Here is a tiny trained network, its code and every weight. The questions are about switching its units off for an input and a class, where a switched-off unit gives its printed mean instead of its output.

import numpy as np


def w(rows, s, z=0):
    codes = np.array(rows[::2]) - 128.0
    scale = np.full(codes.shape[1], s)
    scale[-1] = z or s
    return codes * scale


def norm(h):
    return h / np.sqrt((h * h).mean(-1, keepdims=True) + 1e-5)


def f(y):
    return y / 2 * (1 + np.tanh(0.7978845608 * (y + 0.044715 * y**3)))


def log_softmax(a):
    a = a - a.max(-1, keepdims=True)
    return a - np.log(np.exp(a).sum(-1, keepdims=True))


def net(x, mask):
    res = np.array(x, float).reshape(1, 8) / 4 @ E
    u = 0
    for l in range(4):
        y = f(norm(res) @ A[l][:, :-1].T + A[l][:, -1])
        res = res + np.where(mask[u : u + 5], y, B[l][:, -1]) @ B[l][:, :-1]
        u += 5
    return log_softmax(norm(res)[-1] @ U[:, :-1].T + U[:, -1])


A, B = {}, {}
E = w([
[129,129,128,127,128,126,127,129],'x0',
[127,125,129,125,125,135,130,129],'x1',
[129,129,127,130,131,124,125,128],'x2',
[57,182,89,155,126,184,48,27],'x3',
[129,127,123,126,131,126,124,130],'x4',
[130,130,125,130,132,123,125,126],'x5',
[3,229,127,87,31,37,150,200],'x6',
[205,146,100,215,9,146,102,150],'x7',
],0.0027)
A[0] = w([
[62,169,80,109,93,124,135,130,84],'L0N1',
[143,83,152,123,128,114,180,196,11],'L0N2',
[69,132,162,73,176,140,128,113,96],'L0N3',
[139,138,126,188,67,147,71,145,5],'L0N4',
[54,168,50,133,110,176,88,2,60],'L0N5',
],0.0057,0.0028)
B[0] = w([
[141,115,148,227,161,149,72,114,186],'L0N1',
[182,193,185,98,129,63,121,152,143],'L0N2',
[139,155,26,117,104,127,179,46,181],'L0N3',
[162,175,51,67,113,140,169,41,153],'L0N4',
[254,178,203,112,213,172,137,161,253],'L0N5',
],0.0062,0.0038)
A[1] = w([
[181,38,134,176,145,180,146,126,208],'L1N1',
[2,243,115,186,84,94,70,205,126],'L1N2',
[131,155,36,180,42,131,162,164,41],'L1N3',
[161,30,92,180,162,218,94,89,225],'L1N4',
[206,107,107,190,34,114,112,176,6],'L1N5',
],0.0036,0.0016)
B[1] = w([
[2,166,143,104,102,134,60,113,222],'L1N1',
[74,27,189,163,79,220,76,134,216],'L1N2',
[66,129,64,146,200,189,148,84,136],'L1N3',
[44,56,135,195,90,131,94,167,253],'L1N4',
[140,186,72,55,223,133,179,124,159],'L1N5',
],0.0048,0.0025)
A[2] = w([
[77,137,91,92,215,117,189,29,1],'L2N1',
[206,163,3,190,57,163,157,102,79],'L2N2',
[176,182,120,176,103,153,81,77,121],'L2N3',
[205,119,208,83,105,72,183,181,146],'L2N4',
[122,92,180,193,188,204,69,92,240],'L2N5',
],0.0045,0.0016)
B[2] = w([
[134,145,2,49,26,121,188,81,150],'L2N1',
[56,164,63,13,102,120,222,38,163],'L2N2',
[94,82,37,90,106,109,196,158,174],'L2N3',
[212,225,93,143,193,119,145,146,168],'L2N4',
[48,99,137,182,74,61,111,142,255],'L2N5',
],0.0042,0.0052)
A[3] = w([
[81,192,121,163,113,223,105,86,156],'L3N1',
[87,139,51,2,151,139,226,49,114],'L3N2',
[198,227,178,148,222,185,88,106,97],'L3N3',
[54,188,177,127,65,112,140,164,254],'L3N4',
[134,205,143,152,130,209,88,60,21],'L3N5',
],0.0055,0.0015)
B[3] = w([
[163,110,165,111,154,52,141,169,202],'L3N1',
[133,176,50,114,2,244,111,67,253],'L3N2',
[199,166,167,75,125,55,181,221,223],'L3N3',
[118,62,122,140,164,158,90,70,185],'L3N4',
[173,186,125,67,163,120,188,182,161],'L3N5',
],0.0079,0.0049)
U = w([
[249,237,221,80,225,26,233,244,212],'0',
[35,37,182,227,180,111,64,106,171],'1',
[142,217,1,67,28,227,182,23,5],'2',
],0.0079,0.0028)

Each question gives the input, the list of numbers given to net, and the class t.
The units are the neurons (one row each of A and B). Each row of codes is followed by its name. A weight is (code - 128) times the scale printed after its matrix; where a second scale follows, it is the last column's (A, B and U).
mask holds one flag per neuron, layer by layer. A switched-off neuron (its flag False) gives its mean, the last column of its row in B, instead of its output. The means were averaged over made-up inputs and are rounded, as every weight is.
A unit's drop is (log p(t) with every unit on - log p(t) with that unit switched off) / (log p(t) with every unit on - log p(t) with every unit switched off).
The circuit of an input: a set's keep is (log p(t) with only the set's units on - log p(t) with every unit switched off) / (log p(t) with every unit on - log p(t) with every unit switched off). Starting from the 12 units with the biggest drops (on a tie, the unit counted first), units are removed one at a time, each time the one whose removal leaves the highest keep (on an exact tie, the one counted first), for as long as the keep stays at least 0.8.
units of the circuit, in order: the units of the circuit, biggest drop first
k most important neurons: the k neurons with the biggest drops, biggest first
top k neurons in layer l: the k neurons of layer l with the biggest drops, biggest first
drop of u: that unit's drop, to one decimal
input [2,7,-1,7,-8,-5,-8,5], class 1: top 2 neurons in layer 2 -> L2N5; L2N4
input [-3,-1,-5,0,-3,-1,5,5], class 1: 3 most important neurons -> L1N2; L0N3; L0N5
input [6,2,-5,2,-8,8,-7,7], class 1: units of the circuit, in order -> L1N4; L3N2
input [-3,-6,-4,5,8,4,-5,-5], class 0: top neuron in layer 0 -> L0N5
input [0,0,8,-5,-4,-3,-2,-7], class 2: units of the circuit, in order -> L0N3; L3N2
input [-2,7,7,-5,7,-1,5,6], class 2: 3 most important neurons -> L0N4; L0N5; L1N3
input [6,-7,-7,-5,3,0,7,-1], class 1: 2 most important neurons -> L0N5; L1N2
input [-4,-4,-2,7,0,6,-7,7], class 0: 3 most important neurons -> L0N5; L0N3; L3N2
input [3,8,6,-6,6,0,7,-2], class 1: 2 most important neurons -> L0N5; L1N2
input [8,-2,-7,7,-8,7,4,-7], class 0: 4 most important neurons -> L0N5; L0N1; L0N4; L2N2
input [8,-2,6,-5,-8,-5,-1,-7], class 2: 2 most important neurons -> L0N3; L0N5
input [-4,-7,3,-5,1,3,7,5], class 1: 3 most important neurons -> L0N5; L1N2; L3N2
input [1,-8,7,8,0,6,-4,7], class 0: 2 most important neurons -> L0N5; L0N3
input [-4,-8,-1,6,0,7,-4,-1], class 0: top neuron in layer 0 -> L0N5
input [3,7,-7,6,-8,8,-4,-3], class 0: drop of L0N5 -> 1.3
input [-8,3,1,8,4,0,0,6], class 0: drop of L0N5 -> 1.3
input [2,5,-2,-1,1,-8,2,-7], class 2: drop of L1N1 -> 0.0
input [-6,-2,-2,2,7,4,-4,3], class 1: drop of L0N3 -> 0.3
